[113 125 138 119 154 140 109] 154

[129 139 152 132 138] 138

[[138 103 123 134 132 138]
 [111 133 133 133 144 113]
 [103 127 134 131 141 132]] 132

[115 146 106 112 131] 131

[149 120 101 125 111] 111

[133  98 116 119 139 151] 139
---
[[123, 137, 139, 126, 131], [104, 99, 116, 129, 131], [152, 126, 152, 123, 117]] ==> 152
[127, 141, 106, 101] ==> 106
[152, 129, 133, 137] ==> 133
[[105, 115, 119, 148, 122, 128], [110, 113, 111, 151, 111, 118], [148, 105, 114, 120, 102, 135]] ==> 114
[[125, 115, 131, 121], [120, 104, 130, 132]] ==> 130
[106, 157, 121, 116, 113, 156] ==> 121
[125, 145, 107, 118, 127, 130] ==> 107
[[110, 130, 130, 145], [128, 134, 153, 135], [115, 128, 109, 121]] ==> 109
[99, 139, 128, 99, 115, 127] ==> 128
---
[[100 136 108 120 108 111 109]
 [146 126 156 130 156 153 155]
 [116 112 114 138 113 123 117]] -> 100

[[127 128 120 123]
 [116 149 122 102]
 [149 122 129 139]] -> 127

[[133 145 124 123 143]
 [117 141 116 153 111]
 [139 121 128 132 120]] -> 133

[[103 125 153 141 134 122]
 [155 150 105 133 133 137]
 [149 127 128 104 115 114]] -> 103

[[152 141 116 153 119 119]
 [138 132 113 141 150 112]
 [148 138 115 150 128 116]] -> 152

[[128 150 114 149 130]
 [133 131 123 130 122]
 [136 130 125 139 121]] -> 128

[[109 114 118 130]
 [127 148 123 148]
 [149 139 130  99]] -> 109

[[126 138 122 132 138 126 121]
 [105 133 107 127 137 107 113]
 [122 127 123 131 128 126 121]] -> 126
---
[[105 152 122 120 125]
 [134 127 143 137 103]
 [127 123 107 136 138]] -> 103

[[136 125 120 155 118 108 119]
 [134 144 148 124 139 151 121]
 [139 141 124 141 124 128 121]] -> 121

[[112 113 145 150 112 145 150]
 [150 114 112 109 150 108 117]
 [113 124 141 147 114 134 152]] -> 117

[[128 130 140 152 128 145]
 [128 131 108 107 126 114]
 [114 122 109 149 149 113]] -> 114

[[149 122 134 147 140 131 104]
 [127 146 124 128 125 127 143]
 [134 109 143 147 153 132 129]] -> 143

[[133 121 113 153 139]
 [107 151 105 115 113]
 [151 110 153 152 102]] -> 113

[[125 137 102 131 130 126]
 [125 128 137 126 130 127]
 [130 124 128 127 123 129]] -> 127
---
[[139 131 151 122]
 [127 125 131 130]
 [123 146 108 120]]	151

[[119 139 145 129 147 133 143]
 [124 147 112 113 128 140 142]
 [106 123 131 139 138 126 130]]	133

[[147 147 145 113]
 [122 103 104 135]
 [103 137 121 128]]	145

[[128 123 120 153 115]
 [137 150 120 147 129]
 [106 153 139 126 132]]	153

[[135 125 137 137 120 135]
 [136 124 137 137 120 135]
 [130 124 137 136  98  98]]	120

[[113 121 131 113 128 155]
 [131 122 112 150 140 105]
 [109 115 104 123 148 129]]	128

[[134 115 139 127]
 [126 122 120 125]
 [128 153 123 137]]	139
---
[[112 131 115 130 132 116]
 [145 136 127 127 140 116]
 [151 127 138 123 130 133]] ⇒ 138

[[110 121 115 115 133 119 101]
 [112 152 151 119 142 114 122]
 [127 127 130 125 147 133 150]] ⇒ 130

[[116 122 135 122 133]
 [141 128 125 133 124]
 [140 102 129 123 147]] ⇒ 129

[[ 99 127 128 139 140]
 [100 127 127 139 139]
 [104 129 150 112 143]] ⇒ 150

[[113 141 127 117 106 142 143]
 [128 130 134 135 134 120 133]
 [129 112 128 130 136 126 122]] ⇒ 128

[[145 144 102 135]
 [108 127 115 154]
 [110 148 140 131]] ⇒ 140
---
[115 132 140 150] -> 132
[108 109 119 101 109] -> 119
[110 144 122 148 120 132 149] -> 120
[122 136 141 156 137] -> 141
[115 129 150 128 128 109 129] -> 128
[126 135 102 125 147] -> 102
[120 145 152 122 133 118] -> 122
[144 126 118 106] -> 126
[107 137 101 102 103 136 132] -> 103
[151 127 138 133] -> 127
---
[152 116 142 156] ans = 116

[[123 146 121 154]
 [133 125 119 113]
 [141 131 155 114]] ans = 146

[[113 135 116 135]
 [148 110 153 117]] ans = 135

[151 135 100 139] ans = 135

[[122 132 134 146]
 [121 112 107 117]
 [128 130 131 136]] ans = 132

[106 146 147 123] ans = 146

[118 133 143 102] ans = 133
---
Input:
array([[137, 128, 125, 125, 149, 143],
       [151, 149, 117, 126, 118, 146],
       [119, 119, 127, 120, 137, 134]])
Output: 149

Input:
array([[131, 106, 132, 133],
       [120, 141, 102, 141],
       [113, 112, 120, 141]])
Output: 132

Input:
array([[110, 133, 130, 123, 129],
       [117, 149, 126, 155, 132],
       [133, 131, 126, 121, 135]])
Output: 123

Input:
array([[135, 125, 123, 122],
       [128, 125, 137, 141],
       [101, 152, 140, 121]])
Output: 123

Input:
array([[131, 117, 113, 128, 131, 128, 118],
       [131, 132, 125, 123, 120, 122, 109],
       [110, 120, 124, 107, 133, 107, 125]])
Output: 128

Input:
array([[139, 122, 132, 128, 147],
       [148, 128, 148, 102, 123],
       [104, 153, 138, 135, 138]])
Output: 128
---
[[107 121 100 142 117]
 [138 151 123 149 114]
 [133 117 109 110 148]] gives 133

[116 124 141 100 113 126 127] gives 116

[[123 118 117 103 154 131 131]
 [135 128 141 150 113 146 110]] gives 135

[[ 98 153 124 120 130]
 [127 127 129 127 128]
 [109 115 139 122 141]] gives 109

[128 107 137 100] gives 128

[136 158  99  98 132] gives 136

[[120 151 154 127 127 130]
 [118 152 155 103 107 122]] gives 118

[112 144 157 125 150 131 129] gives 112

[129 100 117 144 145 124] gives 129
---
[[138 108 110 128 102 148]
 [144 118 135 119 130 119]
 [133 143 149 117 145 113]] ans = 108

[[106 128 102 156 145 140]
 [111 110 156 116 127 101]
 [110 110 156 116 129 101]] ans = 128

[[153 134 129 127 145 146]
 [130 128 137 128 122 131]
 [133 140 114 133 122 116]] ans = 134

[[103 137 151 128 119]
 [129 115 107 148 143]
 [117 103 144 147 129]] ans = 137

[[145 148 148 147 147 147 147]
 [108 107 110 108 108 109 108]
 [148 147 147 147 147 149 147]] ans = 148

[[106 146 120 124 106 149]
 [125 134 124 136 124 134]
 [130 134 136 133 130 134]] ans = 146

[[137 122 128 131 130 132 133]
 [150 126 138 131 133 132 132]
 [137 127 131 132 131 137 135]] ans = 122

[[108 122 120 112 125 147]
 [111 122 121  99 116 136]
 [102 111 124 148 137 113]] ans = 122

[[139 116 113 137 121 137]
 [106 126 141 114 133 126]
 [141 127 119 135 122 128]] ans = 116
